Below is a small trained network, with its code and all its weights. Each question gives an input and a target symbol and asks what happens when units are switched off, that is, made to give their printed mean instead of their output.

import numpy as np


def w(rows, s, z=0):
    codes = np.array(rows[::2]) - 128.0
    scale = np.full(codes.shape[1], s)
    scale[-1] = z or s
    return codes * scale


def f(y):
    return y / 2 * (1 + np.tanh(0.7978845608 * (y + 0.044715 * y**3)))


def softmax(a):
    e = np.exp(a - a.max(-1, keepdims=True))
    return e / e.sum(-1, keepdims=True)


def log_softmax(a):
    a = a - a.max(-1, keepdims=True)
    return a - np.log(np.exp(a).sum(-1, keepdims=True))


def net(x, mask):
    ids = ['αβγδζηθλμπστφψω'.index(c) for c in x.split()]
    T = len(ids)
    res = E[ids] + P[:T]
    u = 0
    for l in range(2):
        q, k, v = (res @ M[l].T for M in (Q, K, V))
        z = softmax(np.where(np.tri(T) > 0, q @ k.T / 4**0.5, -1e9)) @ v
        res = res + np.where(mask[u], z, O[l][:, -1]) @ O[l][:, :-1]
        u += 1
        y = f(res @ A[l][:, :-1].T + A[l][:, -1])
        res = res + np.where(mask[u : u + 8], y, B[l][:, -1]) @ B[l][:, :-1]
        u += 8
    return log_softmax(res[-1] @ U[:, :-1].T + U[:, -1])


Q, K, V, O, A, B = {}, {}, {}, {}, {}, {}
E = w([
[92,156,66],'α',
[165,137,120],'β',
[104,139,85],'γ',
[90,142,115],'δ',
[73,143,165],'ζ',
[51,184,151],'η',
[207,3,166],'θ',
[163,139,157],'λ',
[152,103,177],'μ',
[87,137,189],'π',
[189,107,218],'σ',
[102,160,142],'τ',
[140,88,190],'φ',
[141,104,151],'ψ',
[109,152,178],'ω',
],0.016)
P = w([
[71,2,136],'0',
[178,107,93],'1',
[186,118,92],'2',
[188,116,92],'3',
[198,131,90],'4',
[202,134,89],'5',
[204,132,93],'6',
[203,133,95],'7',
[206,135,95],'8',
[204,132,96],'9',
],0.0074)
Q[0] = w([
[72,219,147],'0.h0',
[120,124,110],'0.h0',
[255,14,142],'0.h0',
[82,173,70],'0.h0',
],0.013)
K[0] = w([
[213,161,143],'0.h0',
[127,144,125],'0.h0',
[3,53,135],'0.h0',
[172,217,138],'0.h0',
],0.014)
V[0] = w([
[75,159,91],'0.h0',
[248,134,158],'0.h0',
[102,103,144],'0.h0',
[120,118,169],'0.h0',
],0.016)
O[0] = w([
[188,135,31,3],'0.h0',
[30,6,162,111],'0.h0',
[130,187,183,237],'0.h0',
[80,152,187,240],'0.h0',
],0.011,0.0048)
A[0] = w([
[194,98,161,78],'0.n0',
[120,121,102,97],'0.n1',
[11,195,90,113],'0.n2',
[45,217,104,40],'0.n3',
[193,92,141,165],'0.n4',
[186,40,119,1],'0.n5',
[110,130,99,133],'0.n6',
[8,210,69,108],'0.n7',
],0.013,0.0049)
B[0] = w([
[118,132,102,254],'0.n0',
[133,150,171,96],'0.n1',
[196,203,57,220],'0.n2',
[115,62,158,138],'0.n3',
[80,89,127,237],'0.n4',
[213,215,143,114],'0.n5',
[127,123,162,104],'0.n6',
[6,110,91,184],'0.n7',
],0.02,0.0039)
Q[1] = w([
[82,200,106],'1.h0',
[146,99,148],'1.h0',
[4,147,70],'1.h0',
[145,126,101],'1.h0',
],0.02)
K[1] = w([
[122,155,46],'1.h0',
[121,103,166],'1.h0',
[115,99,5],'1.h0',
[159,174,128],'1.h0',
],0.021)
V[1] = w([
[114,100,156],'1.h0',
[145,129,97],'1.h0',
[125,154,135],'1.h0',
[163,2,58],'1.h0',
],0.0078)
O[1] = w([
[127,90,150,165],'1.h0',
[113,154,106,80],'1.h0',
[148,142,126,142],'1.h0',
[1,90,106,3],'1.h0',
],0.011,0.0063)
A[1] = w([
[124,122,10,70],'1.n0',
[103,133,113,254],'1.n1',
[63,209,155,100],'1.n2',
[92,184,101,102],'1.n3',
[212,34,98,93],'1.n4',
[95,194,63,128],'1.n5',
[149,23,107,127],'1.n6',
[149,100,92,129],'1.n7',
],0.014,0.0089)
B[1] = w([
[206,26,193,209],'1.n0',
[179,158,7,218],'1.n1',
[248,156,194,179],'1.n2',
[66,123,163,194],'1.n3',
[91,80,189,144],'1.n4',
[6,174,109,255],'1.n5',
[180,108,69,175],'1.n6',
[66,104,120,126],'1.n7',
],0.022,0.0087)
U = w([
[67,64,140,22],'α',
[172,102,60,203],'β',
[103,89,105,163],'γ',
[92,120,120,210],'δ',
[120,193,147,113],'ζ',
[44,135,202,25],'η',
[112,69,192,86],'θ',
[158,101,95,153],'λ',
[136,100,152,253],'μ',
[218,152,141,30],'π',
[157,39,125,38],'σ',
[147,134,89,219],'τ',
[115,145,254,108],'φ',
[144,119,125,250],'ψ',
[181,124,128,199],'ω',
],0.0097,0.0041)

Each question gives the input, a string of symbols that net reads in full, and the target symbol t.
The units are the heads (4 rows each of Q, K, V and O) and the neurons (one row each of A and B). Each row of codes is followed by its name. A weight is (code - 128) times the scale printed after its matrix; where a second scale follows, it is the last column's (O, A, B and U).
mask holds one flag per unit, layer by layer, with each layer's heads first. A switched-off unit (its flag False) gives its mean, the last column of its rows in O or B, instead of its output. The means were averaged over made-up inputs and are rounded, as every weight is.
A unit's drop is (log p(t) with every unit on - log p(t) with that unit switched off) / (log p(t) with every unit on - log p(t) with every unit switched off).
The circuit of an input: a set's keep is (log p(t) with only the set's units on - log p(t) with every unit switched off) / (log p(t) with every unit on - log p(t) with every unit switched off). Starting from the 12 units with the biggest drops (on a tie, the unit counted first), units are removed one at a time, each time the one whose removal leaves the highest keep (on an exact tie, the one counted first), for as long as the keep stays at least 0.8.
circuit, biggest first: the units of the circuit, biggest drop first
most important unit: the unit with the biggest drop
top k neurons: the k neurons with the biggest drops, biggest first
k most important neurons of layer l: the k neurons of layer l with the biggest drops, biggest first
input ζ μ μ, target ζ: circuit, biggest first => 0.h0, 1.n0, 1.n5
input β λ δ φ β σ, target β: top 4 neurons => 0.n4, 1.n6, 0.n0, 1.n5
input π σ φ σ, target π: most important unit => 0.h0
input π φ β β λ, target π: circuit, biggest first => 0.h0, 1.h0
input φ β β φ φ β φ σ, target φ: circuit, biggest first => 0.h0, 1.n1
input φ ω μ μ ζ, target ζ: 4 most important neurons of layer 0 => 0.n2, 0.n4, 0.n7, 0.n0
input π σ ζ ζ α φ ζ θ φ β, target π: circuit, biggest first => 0.h0, 1.h0
input ζ β δ γ, target β: top 3 neurons => 1.n1, 0.n2, 0.n3
input φ ψ φ φ τ φ, target φ: 2 most important neurons of layer 1 => 1.n1, 1.n6
input ζ η β φ δ σ β, target ζ: circuit, biggest first => 0.h0, 1.n5
input σ μ π, target π: 2 most important neurons of layer 0 => 0.n2, 0.n4
input β σ β φ φ λ φ φ ψ, target β: top 3 neurons => 1.n6, 1.n0, 1.n5
input φ φ β, target φ: circuit, biggest first => 0.h0, 1.n1, 0.n7
input β φ μ δ β φ λ λ, target β: 2 most important neurons of layer 1 => 1.n6, 1.n5
input φ β η β ζ σ μ, target φ: top 3 neurons => 0.n7, 1.n1, 0.n2
input γ μ φ σ φ α, target α: circuit, biggest first => 0.h0
input φ σ α γ σ φ φ ζ, target ζ: top 4 neurons => 0.n2, 1.n2, 1.n1, 1.n5
input φ β μ α π, target β: 2 most important neurons of layer 1 => 1.n1, 1.n5
input σ α μ φ φ σ σ, target σ: circuit, biggest first => 1.n6, 0.h0, 1.h0
input φ ψ φ φ β γ, target β: 2 most important neurons of layer 0 => 0.n0, 0.n6
input φ φ φ, target φ: circuit, biggest first => 0.h0, 1.n1, 1.h0
input π φ δ φ σ σ, target π: top 4 neurons => 1.n5, 0.n2, 1.n3, 0.n7
input ψ σ φ θ, target θ: circuit, biggest first => 1.n4
input β π π ψ φ σ, target β: top 3 neurons => 0.n4, 0.n2, 1.n6
input η β β φ σ ω β φ φ β, target η: 3 most important neurons of layer 1 => 1.n5, 1.n3, 1.n1
input θ φ ζ π, target π: top 4 neurons => 1.n5, 0.n2, 1.n2, 1.n3
input σ λ γ μ, target σ: most important unit => 1.n6
